Here is a tiny trained network, its code and every weight. The questions are about switching its units off for an input and a class, where a switched-off unit gives its printed mean instead of its output.

import numpy as np


def w(rows, s, z=0):
    codes = np.array(rows[::2]) - 128.0
    scale = np.full(codes.shape[1], s)
    scale[-1] = z or s
    return codes * scale


def norm(h):
    return h / np.sqrt((h * h).mean(-1, keepdims=True) + 1e-5)


def f(y):
    return y / 2 * (1 + np.tanh(0.7978845608 * (y + 0.044715 * y**3)))


def log_softmax(a):
    a = a - a.max(-1, keepdims=True)
    return a - np.log(np.exp(a).sum(-1, keepdims=True))


def net(x, mask):
    res = np.array(x, float).reshape(1, 7) / 4 @ E
    u = 0
    for l in range(3):
        y = f(norm(res) @ A[l][:, :-1].T + A[l][:, -1])
        res = res + np.where(mask[u : u + 9], y, B[l][:, -1]) @ B[l][:, :-1]
        u += 9
    return log_softmax(norm(res)[-1] @ U[:, :-1].T + U[:, -1])


A, B = {}, {}
E = w([
[212,160,2,119,119],'x0',
[128,129,128,128,128],'x1',
[128,129,128,129,129],'x2',
[73,79,97,212,233],'x3',
[128,129,128,128,128],'x4',
[121,190,151,58,235],'x5',
[128,127,128,127,128],'x6',
],0.0073)
A[0] = w([
[183,182,44,76,141,133],'0.n1',
[175,177,123,210,167,97],'0.n2',
[116,26,94,119,206,207],'0.n3',
[128,149,47,112,83,135],'0.n4',
[116,160,114,5,229,57],'0.n5',
[118,94,255,109,158,52],'0.n6',
[154,185,143,92,89,3],'0.n7',
[40,203,89,143,72,220],'0.n8',
[141,76,93,204,44,137],'0.n9',
],0.0087,0.0024)
B[0] = w([
[64,49,172,72,151,254],'0.n1',
[83,119,38,105,108,150],'0.n2',
[71,238,116,132,91,226],'0.n3',
[116,118,150,71,146,199],'0.n4',
[254,143,211,207,168,250],'0.n5',
[77,107,193,120,124,224],'0.n6',
[53,185,114,116,75,164],'0.n7',
[167,132,181,91,186,165],'0.n8',
[232,203,179,165,204,250],'0.n9',
],0.0077,0.0043)
A[1] = w([
[84,83,193,77,211,67],'1.n1',
[156,49,104,203,61,10],'1.n2',
[212,159,76,88,165,116],'1.n3',
[183,122,156,85,48,224],'1.n4',
[129,110,29,55,143,100],'1.n5',
[119,122,213,129,145,131],'1.n6',
[165,24,9,87,175,3],'1.n7',
[162,100,80,75,180,71],'1.n8',
[153,156,74,124,129,81],'1.n9',
],0.011,0.0025)
B[1] = w([
[137,98,192,105,94,236],'1.n1',
[218,202,166,171,204,125],'1.n2',
[89,79,235,212,44,232],'1.n3',
[73,148,55,119,242,255],'1.n4',
[45,113,180,202,2,174],'1.n5',
[153,45,55,126,54,248],'1.n6',
[66,71,215,66,81,173],'1.n7',
[121,78,235,197,99,169],'1.n8',
[41,95,114,201,88,142],'1.n9',
],0.007,0.0056)
A[2] = w([
[14,179,58,183,180,142],'2.n1',
[72,183,28,159,169,196],'2.n2',
[67,92,131,175,235,150],'2.n3',
[157,188,140,192,60,3],'2.n4',
[163,109,155,101,189,65],'2.n5',
[138,221,138,41,106,108],'2.n6',
[254,140,181,199,168,90],'2.n7',
[167,184,162,151,140,53],'2.n8',
[154,175,221,25,138,199],'2.n9',
],0.0094,0.0022)
B[2] = w([
[129,147,72,76,98,186],'2.n1',
[56,12,81,72,132,167],'2.n2',
[182,127,50,93,90,177],'2.n3',
[169,134,156,110,142,149],'2.n4',
[120,130,125,177,129,148],'2.n5',
[103,78,41,128,144,158],'2.n6',
[176,195,144,89,221,244],'2.n7',
[179,67,171,140,160,153],'2.n8',
[133,153,66,164,119,255],'2.n9',
],0.011,0.0065)
U = w([
[214,163,197,133,175,255],'0',
[65,91,248,134,26,58],'1',
[105,119,18,86,96,79],'2',
],0.016,0.00083)

Each question gives the input, the list of numbers given to net, and the class t.
The units are the neurons (one row each of A and B). Each row of codes is followed by its name. A weight is (code - 128) times the scale printed after its matrix; where a second scale follows, it is the last column's (A, B and U).
mask holds one flag per neuron, layer by layer. A switched-off neuron (its flag False) gives its mean, the last column of its row in B, instead of its output. The means were averaged over made-up inputs and are rounded, as every weight is.
A unit's drop is (log p(t) with every unit on - log p(t) with that unit switched off) / (log p(t) with every unit on - log p(t) with every unit switched off).
The circuit of an input: a set's keep is (log p(t) with only the set's units on - log p(t) with every unit switched off) / (log p(t) with every unit on - log p(t) with every unit switched off). Starting from the 12 units with the biggest drops (on a tie, the unit counted first), units are removed one at a time, each time the one whose removal leaves the highest keep (on an exact tie, the one counted first), for as long as the keep stays at least 0.8.
circuit, biggest first: the units of the circuit, biggest drop first
top k neurons: the k neurons with the biggest drops, biggest first
top k neurons in layer l: the k neurons of layer l with the biggest drops, biggest first
drop of u: that unit's drop, to one decimal
input [-5,3,8,6,1,2,2], class 2: circuit, biggest first : (2.n3)
input [4,1,-7,-4,7,-5,5], class 0: top 3 neurons : (0.n9, 1.n3, 0.n3)
input [-1,-8,-8,5,6,-4,1], class 2: top 2 neurons : (0.n5, 0.n3)
input [-5,-6,-3,-7,4,-6,-1], class 2: top 2 neurons : (1.n3, 0.n5)
input [-3,-3,2,-5,-7,-5,3], class 0: top 3 neurons : (0.n9, 0.n3, 0.n1)
input [-6,1,-5,-8,5,-4,-4], class 2: top 2 neurons : (1.n3, 1.n4)
input [2,6,8,-8,-2,-7,-6], class 2: top 2 neurons : (0.n5, 1.n4)
input [-3,1,2,1,8,-3,6], class 0: top 2 neurons : (0.n9, 0.n1)
input [8,-8,-5,-2,-3,-7,7], class 1: top 2 neurons : (0.n5, 1.n3)
input [3,-7,-7,-4,-5,-5,8], class 0: top 2 neurons : (0.n9, 1.n3)
input [8,0,-7,-6,-8,7,-8], class 1: top 2 neurons in layer 0 : (0.n9, 0.n1)
input [7,-3,1,8,-1,-8,-7], class 0: top 2 neurons in layer 0 : (0.n9, 0.n7)
input [-1,3,-8,5,6,4,7], class 2: top 2 neurons : (0.n3, 0.n9)
input [6,-1,3,-3,-7,-7,4], class 0: circuit, biggest first : (0.n9)
input [4,-5,1,4,4,1,-8], class 1: top 2 neurons in layer 1 : (1.n5, 1.n4)
input [-1,3,-3,-2,-8,-2,0], class 0: drop of 0.n9 : 2.0
input [5,-6,-8,5,7,2,-8], class 1: drop of 1.n5 : 0.3
input [4,-5,-4,5,8,-6,7], class 0: drop of 1.n4 : 0.2
